How the items are linked:
dom j mun
dom c lev
das j res
das c gep
gal j tak
gal c gom
lev j dom
lev c dom
pov j zal
pov c kes
dip j pab
dip c nal
viz j val
viz c lev
val j ref
val c fus
fus j let
fus c kes
puv j fus
puv c fus
nal j geg
nal c taf
ref j nal
ref c ris
ris j puv
ris c zol
lem j lol
lem c viz
sis j res
sis c viz
dok j mun
dok c das
bes j das
bes c bir
taf j feb
taf c viz
lol j maf
lol c geg
vin j bes
vin c saf
sev j giv
sev c dud
mun j lev
mun c zab
dek j geg
dek c puv
rad j saf
rad c das
kul j das
kul c dok
met j viz
met c ref
veb j lev
veb c lev
bir j ker
bir c kav
vut j vul
vut c lub
zal j let
zal c led
tak j mif
tak c ter
mif j nar
mif c gal
vul j saf
vul c rif
lub j dok
lub c nar
nar j pom
nar c tak
gom j ter
gom c sev
kes j led
kes c rad
kav j vul
kav c gep
led j vul
led c res
zab j dom
zab c dip
pom j lub
pom c mif
giv j gom
giv c veb
pab j zab
pab c geg
rif j kav
rif c ran
pev j rad
pev c bes
ker j vut
ker c vul
geg j tak
geg c feb
dud j veb
dud c mun
ran j pev
ran c saf
res j kes
res c vin
gep j rif
gep c kul
maf j taf
maf c nal
ter j gal
ter c giv
zol j rad
zol c zal
let j zol
let c sis
saf j vin
saf c rif
feb j nal
feb c maf
gan j vin
gan c rad

In the rows, 23 stands for zero.

The rows follow the links: the fewer symbols apart two items are, the more alike their rows tend to be.

Each row is also shifted at random along 4 hidden directions that mean nothing.

Known rows, each with its item:
[30,23,12,16,16,12,30,24,27,27,22,19,16,19,23,30,27,21,27,17,22,20,23,13,19,14,28,19,33,21,26,25,21,23,18,24,20,28,26,23,23,23,19,29,25,30,19,19,17,24,22,12,25,27,14,19,31,14,25]: dek
[20,28,18,21,35,22,27,24,21,24,25,20,20,20,25,23,24,28,20,30,36,28,18,25,25,23,17,25,26,32,33,30,22,17,16,24,21,15,21,18,20,29,16,19,28,25,24,28,35,24,26,15,35,24,30,9,23,21,17]: gan
[13,30,31,23,33,29,32,21,16,23,26,23,21,21,21,21,15,23,27,25,27,19,18,35,29,22,25,29,19,34,22,23,22,24,27,17,22,21,14,12,22,20,21,23,23,21,23,22,27,27,28,26,20,13,33,22,21,27,10]: das
[16,22,20,15,21,28,27,18,24,19,32,30,26,33,31,14,28,26,22,31,37,18,35,28,18,18,24,35,11,24,17,28,18,11,25,36,10,9,32,23,16,22,24,28,22,24,21,20,30,36,17,21,22,26,29,43,17,29,23]: giv
[20,18,16,26,22,19,21,19,30,34,29,20,17,24,32,27,23,25,30,19,22,17,31,24,16,23,22,25,19,21,8,20,25,16,18,30,28,19,29,30,21,32,22,17,31,29,21,24,22,18,24,12,19,30,27,29,26,31,27]: gom
[21,26,31,24,20,28,22,30,17,26,32,19,30,30,22,19,22,25,26,17,32,19,23,22,20,27,21,25,21,27,31,28,21,27,27,28,17,22,36,17,27,16,30,30,28,23,25,29,28,31,20,24,18,23,25,31,14,29,23]: dom
[23,27,18,29,16,20,13,27,26,18,12,29,20,23,24,18,27,29,9,24,31,22,26,12,22,23,17,20,33,17,32,35,20,21,18,20,15,24,22,26,27,30,23,24,27,12,20,15,30,22,19,28,35,27,12,16,21,21,30]: maf
[26,20,31,21,29,29,21,24,17,16,21,21,23,25,19,21,17,19,19,38,20,38,17,30,31,36,13,31,12,25,26,20,28,25,26,14,22,15,8,23,24,25,19,20,9,18,27,29,25,15,26,33,22,17,29,17,21,19,22]: res
[18,20,29,23,19,24,20,28,21,32,28,16,26,31,23,21,20,27,29,16,27,18,27,23,17,32,18,27,17,29,17,20,24,25,22,29,26,23,34,22,27,24,27,23,30,21,23,28,26,25,25,18,17,27,25,34,15,29,27]: dud
[20,29,14,18,24,23,22,14,25,7,21,24,21,22,34,14,36,37,16,23,34,13,28,28,19,19,31,16,24,15,23,27,18,13,28,24,19,13,23,27,18,21,16,30,20,22,27,25,27,31,14,30,29,24,32,24,27,23,25]: mif
[16,27,23,27,39,24,34,22,27,42,29,14,13,19,24,32,17,18,33,16,25,18,25,26,31,14,29,29,24,38,17,24,21,22,20,23,27,23,26,9,19,28,21,17,36,35,19,20,31,25,36,8,24,21,23,17,29,31,3]: pev
[31,19,17,13,22,15,20,26,23,19,16,15,22,27,17,22,33,25,13,31,32,38,15,17,18,31,16,20,26,20,38,22,23,17,20,20,23,14,23,29,21,27,14,27,21,21,27,38,31,25,23,18,34,32,24,12,25,5,29]: zol
[23,21,20,22,26,33,21,17,24,17,22,31,37,22,19,18,33,19,14,18,21,26,28,28,26,14,26,17,29,22,27,18,27,22,25,32,24,22,30,22,14,17,23,26,19,21,24,18,23,28,24,26,34,24,23,21,25,24,27]: ker
[33,18,23,19,27,24,19,26,30,20,21,13,23,26,22,24,28,24,21,26,24,37,22,17,28,30,18,22,22,16,30,22,25,22,27,20,24,11,24,24,20,27,20,23,20,25,29,33,29,19,27,22,25,30,24,18,27,18,23]: pov
[13,27,28,28,29,21,22,21,15,30,22,17,20,18,20,22,22,30,28,14,24,15,12,29,23,28,24,15,31,35,25,20,23,25,18,17,35,32,19,20,25,24,20,22,35,18,26,28,26,23,28,21,27,17,30,11,22,21,20]: kul
[25,25,21,28,14,16,15,30,29,29,12,18,12,22,20,24,21,26,17,16,25,18,26,7,25,26,23,20,34,20,23,27,24,27,19,15,21,29,21,23,31,30,24,23,31,16,19,14,24,19,26,24,31,25,7,16,24,20,28]: nal
[17,21,20,20,19,22,26,18,32,25,23,17,13,22,32,19,22,30,26,23,27,12,35,26,21,27,30,25,16,20,2,18,25,15,25,24,26,18,21,25,20,27,18,25,25,22,22,17,23,23,23,24,22,21,28,32,26,26,26]: gal
[20,27,24,26,28,26,21,17,29,20,20,14,20,18,27,23,29,29,26,8,16,13,25,27,24,18,39,10,27,21,15,20,19,24,31,21,35,25,23,25,22,18,23,26,26,30,28,24,23,25,24,26,18,18,28,23,32,28,16]: lub
[20,19,24,28,28,29,22,17,21,28,25,28,33,19,18,24,24,14,25,19,13,24,23,31,28,16,23,20,27,30,21,12,30,25,21,30,30,31,25,20,18,22,26,18,22,23,21,18,18,21,32,24,29,19,23,19,24,27,24]: kav
[24,25,23,29,16,22,16,26,28,24,14,29,17,23,23,23,22,24,13,21,25,21,26,13,23,23,21,24,30,19,25,32,20,22,21,17,18,27,22,23,29,26,24,21,26,13,19,14,27,21,20,27,27,22,10,21,20,24,21]: taf
[35,17,20,23,29,20,17,26,31,25,19,10,23,24,22,30,32,24,21,20,21,37,19,15,24,26,19,17,30,17,34,24,24,23,21,23,28,15,28,31,22,31,20,18,25,31,28,39,30,15,26,13,24,34,21,12,29,17,20]: zal
[18,26,16,22,31,23,19,22,15,21,20,21,25,22,23,15,31,35,13,29,43,28,18,27,22,32,11,23,32,33,39,25,27,16,10,25,23,13,20,20,21,31,14,21,28,15,24,29,37,26,26,21,48,26,33,1,20,14,28]: vin

Where do the symbols, taken in turn from left to right, take each start?
Answer with the item's name.
[19,26,25,19,26,26,26,21,17,22,21,14,17,25,18,16,22,28,17,36,37,30,19,28,28,35,16,29,17,33,28,20,28,20,19,16,22,15,14,16,21,26,13,26,22,14,25,23,33,25,30,27,37,20,30,12,22,13,25]
j c => rif
[25,30,15,21,16,19,25,28,29,21,20,22,14,22,27,21,27,30,16,22,34,18,32,9,23,17,28,23,30,17,25,33,22,22,21,22,13,21,25,18,26,22,21,32,24,21,17,11,26,28,20,27,32,22,14,21,24,21,26]
j c => ter
[22,22,21,23,25,34,21,14,27,17,19,25,34,21,18,15,33,23,17,14,20,23,30,27,25,15,30,15,29,21,22,16,25,22,30,29,29,21,28,22,17,16,25,26,20,22,24,19,24,29,29,28,31,23,23,23,27,26,24]
c j c => das
[15,29,28,24,30,24,25,20,12,16,25,25,29,20,24,19,22,31,24,19,25,17,13,33,19,25,26,17,25,28,31,24,20,27,26,21,26,27,18,21,26,16,24,24,23,22,27,30,23,26,19,28,20,17,34,18,19,26,22]
c j j => kes
[18,18,22,21,17,23,26,19,27,24,26,22,16,27,30,20,18,25,28,29,21,17,35,27,22,26,27,30,7,21,1,17,25,19,25,23,23,20,19,26,20,27,19,21,18,22,20,16,18,21,24,27,17,22,29,38,23,26,27]
c j c => sev
[20,18,22,27,26,32,22,17,22,24,21,28,35,21,16,20,29,18,19,17,19,24,26,28,26,19,24,18,31,30,25,13,28,23,21,31,30,26,24,20,18,19,26,21,24,19,23,18,21,24,32,22,35,22,22,17,24,23,29]
c c => gep
[23,21,26,21,11,16,23,21,23,24,14,29,17,25,14,21,19,14,20,27,18,24,14,18,18,23,22,25,21,23,21,21,18,22,24,11,22,34,15,25,31,20,21,26,20,13,18,19,16,22,22,25,18,20,14,27,25,9,26]
j c j j => nal
[29,22,20,16,34,34,25,22,37,20,23,14,24,30,23,20,34,20,18,23,35,35,30,20,30,17,27,26,25,19,33,29,19,16,32,27,17,3,34,17,14,21,21,28,22,30,27,30,42,33,28,15,28,30,23,23,26,22,9]
c c j => bes
[23,25,20,23,23,17,20,20,25,19,19,40,28,25,21,23,33,17,17,21,26,22,11,20,13,8,21,22,30,20,38,39,6,16,22,22,17,30,30,29,21,24,26,20,31,26,22,32,28,29,13,14,20,27,18,27,25,20,12]
c j => nal
[28,27,22,23,20,22,25,35,12,23,31,19,31,24,23,26,19,30,26,21,24,24,23,17,20,26,19,20,28,22,32,26,29,33,18,28,16,25,27,20,27,15,26,28,23,23,24,24,20,23,16,27,22,24,23,19,15,26,33]
j j c c => dip
[16,24,22,26,34,25,24,20,12,22,26,31,26,17,21,23,20,23,23,29,24,25,18,35,28,24,17,26,24,33,30,20,26,21,16,25,23,24,15,18,18,25,22,17,23,22,22,23,23,21,27,23,34,17,32,11,23,23,23]
c c c => gep
[20,24,22,25,35,27,29,19,17,22,30,32,29,16,22,25,19,17,24,34,22,29,22,32,29,20,17,29,23,33,28,20,27,22,19,27,21,21,16,17,16,26,21,16,18,26,21,18,24,21,28,20,30,18,31,15,22,27,20]
j c c => rif
[24,23,13,24,22,18,22,18,24,16,24,22,17,17,37,25,23,29,26,23,17,14,28,23,19,19,29,17,21,13,11,24,23,20,24,26,26,21,17,32,21,28,21,20,20,29,23,19,16,17,15,24,16,22,28,25,29,28,26]
c j c j => ter
[18,24,32,26,20,23,20,22,31,26,19,33,21,29,19,24,20,12,22,19,21,22,18,18,20,14,24,28,19,22,23,36,11,22,33,14,18,27,27,21,25,22,29,22,26,24,22,24,29,28,21,20,11,20,13,35,22,25,5]
c j => dom
[15,26,26,27,33,27,28,17,14,27,28,34,31,16,21,27,19,16,29,22,15,20,15,36,26,15,25,22,24,35,26,20,24,25,19,26,29,31,18,18,20,22,27,17,25,28,22,21,20,22,25,20,23,15,30,18,24,30,17]
j j => kav
[30,22,24,16,31,26,27,25,32,23,23,13,19,27,21,25,26,18,20,27,27,36,22,20,31,26,24,28,20,22,27,25,21,21,29,21,21,9,24,19,20,24,19,26,19,30,27,30,33,24,27,19,21,26,24,21,28,18,11]
j c => res
[29,18,21,17,13,9,25,24,29,34,14,11,14,21,14,26,29,21,22,16,24,25,16,12,14,27,24,17,31,26,24,17,20,21,18,19,30,29,25,28,24,24,16,25,32,21,20,31,21,20,28,11,27,31,16,18,31,3,29]
c c c => led
